Below is a small trained network, with its code and all its weights. Each question gives an input and a class and asks what happens when units are switched off, that is, made to give their printed mean instead of their output.

import numpy as np


def w(rows, s, z=0):
    codes = np.array(rows[::2]) - 128.0
    scale = np.full(codes.shape[1], s)
    scale[-1] = z or s
    return codes * scale


def f(y):
    return np.maximum(y, 0)


def log_softmax(a):
    a = a - a.max(-1, keepdims=True)
    return a - np.log(np.exp(a).sum(-1, keepdims=True))


def net(x, mask):
    res = np.array(x, float).reshape(1, 6) / 4 @ E
    y = f(res @ A[0][:, :-1].T + A[0][:, -1])
    res = res + np.where(mask, y, B[0][:, -1]) @ B[0][:, :-1]
    return log_softmax(res[-1] @ U[:, :-1].T + U[:, -1])


A, B = {}, {}
E = w([
[142,142,126],'x0',
[85,168,156],'x1',
[129,78,249],'x2',
[136,138,127],'x3',
[112,109,128],'x4',
[130,132,129],'x5',
],0.015)
A[0] = w([
[122,131,72,4],'n0',
[69,57,102,233],'n1',
[55,169,154,175],'n2',
[155,81,220,91],'n3',
[68,220,149,191],'n4',
[193,86,212,20],'n5',
[159,88,232,41],'n6',
[65,86,72,230],'n7',
[96,165,95,38],'n8',
[248,6,100,236],'n9',
[177,108,234,34],'n10',
[50,181,179,91],'n11',
[128,71,164,68],'n12',
[114,117,163,42],'n13',
],0.011,0.0025)
B[0] = w([
[154,127,48,175],'n0',
[161,136,177,175],'n1',
[232,55,254,186],'n2',
[118,165,98,251],'n3',
[186,105,174,202],'n4',
[87,132,108,231],'n5',
[9,123,11,254],'n6',
[81,189,124,189],'n7',
[138,196,79,171],'n8',
[204,35,199,252],'n9',
[121,128,78,245],'n10',
[184,61,152,192],'n11',
[109,207,125,192],'n12',
[81,89,62,163],'n13',
],0.0078,0.0092)
U = w([
[101,157,1,10],'0',
[175,103,103,254],'1',
[215,64,138,109],'2',
],0.0085,0.0042)

Each question gives the input, the list of numbers given to net, and the class t.
The units are the neurons (one row each of A and B). Each row of codes is followed by its name. A weight is (code - 128) times the scale printed after its matrix; where a second scale follows, it is the last column's (A, B and U).
mask holds one flag per neuron, in row order. A switched-off neuron (its flag False) gives its mean, the last column of its row in B, instead of its output. The means were averaged over made-up inputs and are rounded, as every weight is.
A unit's drop is (log p(t) with every unit on - log p(t) with that unit switched off) / (log p(t) with every unit on - log p(t) with every unit switched off).
The circuit of an input: a set's keep is (log p(t) with only the set's units on - log p(t) with every unit switched off) / (log p(t) with every unit on - log p(t) with every unit switched off). Starting from the 12 units with the biggest drops (on a tie, the unit counted first), units are removed one at a time, each time the one whose removal leaves the highest keep (on an exact tie, the one counted first), for as long as the keep stays at least 0.8.
circuit, biggest first: the units of the circuit, biggest drop first
k most important neurons: the k neurons with the biggest drops, biggest first
drop of u: that unit's drop, to one decimal
input [3,-6,8,-8,2,-7], class 0: circuit, biggest first => (n6)
input [8,8,-7,0,-2,-3], class 1: circuit, biggest first => (n4, n6)
input [-1,-6,-1,4,2,5], class 2: circuit, biggest first => (n9, n6)
input [4,5,-3,4,0,-7], class 2: circuit, biggest first => (n6, n4)
input [3,-6,-3,2,-2,7], class 2: 2 most important neurons => (n9, n6)
input [4,5,6,6,-3,2], class 0: 2 most important neurons => (n6, n9)
input [1,3,4,-3,8,-8], class 0: 2 most important neurons => (n6, n9)
input [-6,4,-5,0,7,8], class 1: 2 most important neurons => (n6, n2)
input [0,-4,-2,6,-4,-1], class 2: 2 most important neurons => (n6, n9)
input [-4,-5,6,2,4,4], class 0: drop of n5 => 0.1
input [-4,-5,-3,-8,1,-5], class 2: drop of n4 => -0.1
input [7,-8,8,-4,-1,0], class 0: drop of n0 => 0.0
